Q_458: [ 89  79  95 177 189 162 112 103]
Q_141: [138 121 123 164 176 166 109 158]
Q_737: [130 114 103 161 175 173 100 152]
Q_644: [111 113  99 121 123 131 119 113]
q: [ 95 177] | Q_458
chg Q_737: [130 114 103 161 175 173  99 152] | 6, [100]
chg Q_458: [ 89  79  96 177 189 162 112 103] | 2, [95]
chg Q_644: [111 113 100 121 123 131 119 113] | 2, [99]
chg Q_644: [111 113  99 121 124 131 119 113] | 4, [123]

Q_289: [155 139 168 135 154 110  86  92 141 126 165  83 113 129 154 150 108 110
 142 161 170 108  83  99 163  91  88 169  88  95 156 117  83  89 101  95
  87 167]
Q_954: [138 135 146 134 138 117 110 110 131 124 143 108 124 126 138 135 121 117
 131 141 146 121 107 117 145 110 111 146 108 111 143 120 107 112 113 115
 111 144]
Q_647: [ 83 134  90 140  82 120 170 146  91 103  80 168 158 101  82  86 162 118
  89  80  84 163 163 168 105 146 171  82 145 137 115 111 160 170 130 169
 170  81]
Q_130: [ 96 119  88 125  96 137 165 157 108 121  88 165 143 118  96 101 148 134
 105  91  87 150 165 157  97 157 165  87 154 150 104 128 164 163 145 159
 163  86]
Q_155: [ 86 195 155 197  86  57 135  75  68  58 113 123 185  59  86  79 180  55
  69  99 136 180 105 167 178  75 140 129  73  66 188  55  97 146  61 160
 140 121]
Q_821: [124 125 119 126 123 134 138 139 127 131 120 138 131 130 123 125 132 133
 126 122 120 133 139 135 120 139 138 120 137 137 122 132 139 137 136 136
 137 120]
Q_820: [116 142 132 143 116 111 130 116 112 111 122 128 141 111 116 115 140 111
 113 119 127 140 123 137 137 116 131 126 116 114 140 111 121 132 112 136
 131 124]
Q_309: [154 132 160 130 154 118  91 102 144 132 161  89 111 134 154 151 107 116
 144 158 164 107  90 100 156 101  93 164  96 104 149 123  91  92 109  97
  91 162]
Q_355: [144 145 164 141 144 104  95  90 130 117 156  92 123 120 144 138 118 105
 132 151 161 117  89 108 161  90  96 160  91  94 157 110  88  99  97 105
  97 159]
chg Q_155: [ 86 195 155 197  86  57 135  75  68  58 113 123 185  59  86  79 180  55
  69  99 136 180 105 167 178  75 140 129  73  66 189  55  97 146  61 160
 140 121] | 30, [188]
chg Q_821: [124 125 119 126 123 134 138 139 126 131 120 138 131 130 123 125 132 133
 126 122 120 133 139 135 120 139 138 120 137 137 122 132 139 137 136 136
 137 120] | 8, [127]
q: [ 75  68  58 113 123 185  59] | Q_155

Q_985: [ 81  82 140 168 146 100 106 149  72  83 150]
Q_369: [132 160 183  91  91 164 152  91 186 139 102]
Q_832: [107 129 197 110  91 151 137 106 141 105 126]
q: [183  91] | Q_369
q: [152  91 186 139] | Q_369
q: [160 183  91  91] | Q_369
chg Q_985: [ 81  82 140 168 146 100 106 149  71  83 150] | 8, [72]

Q_934: [135 207 183  66 134 144]
Q_987: [135 207 179  66 134 100]
Q_638: [134 207 183  66 134 144]
chg Q_934: [135 206 183  66 134 144] | 1, [207]
chg Q_638: [134 207 183  65 134 144] | 3, [66]
q: [134 207 183  66 134 144] | Q_638
chg Q_638: [133 207 183  66 134 144] | 0, [134]
chg Q_638: [134 207 183  66 135 144] | 4, [134]
chg Q_934: [135 207 184  66 134 144] | 2, [183]

Q_994: [ 88  81 104 105]
Q_594: [110 164 142 188]
Q_767: [164 142 188  59]
Q_560: [109 142 188 164]
q: [142 188 164] | Q_560
q: [110 164 142 188] | Q_594

Q_639: [136 165 136 145 132 146 209 165 155]
Q_213: [138 147 141 138 161 145 177 145 145]
Q_120: [140 157 141 140 151 154 180 149 142]
Q_734: [145 151 145 144 160 151 177 141 138]
Q_754: [138 147 141 138 149 145 155 190 145]
Q_569: [145 149 160 167 168 140 189 143 140]
Q_923: [164 164 165 168 152 145 190 155 152]
Q_416: [147 159 147 148 145 145 188 149 142]
Q_891: [144 183 142 141 140 161 185 138 137]
Q_37: [164 164 165 168 149 145 190 155 152]
chg Q_923: [165 164 165 168 152 145 190 155 152] | 0, [164]
chg Q_639: [136 165 136 145 132 146 208 165 155] | 6, [209]
q: [149 145 190 155] | Q_37

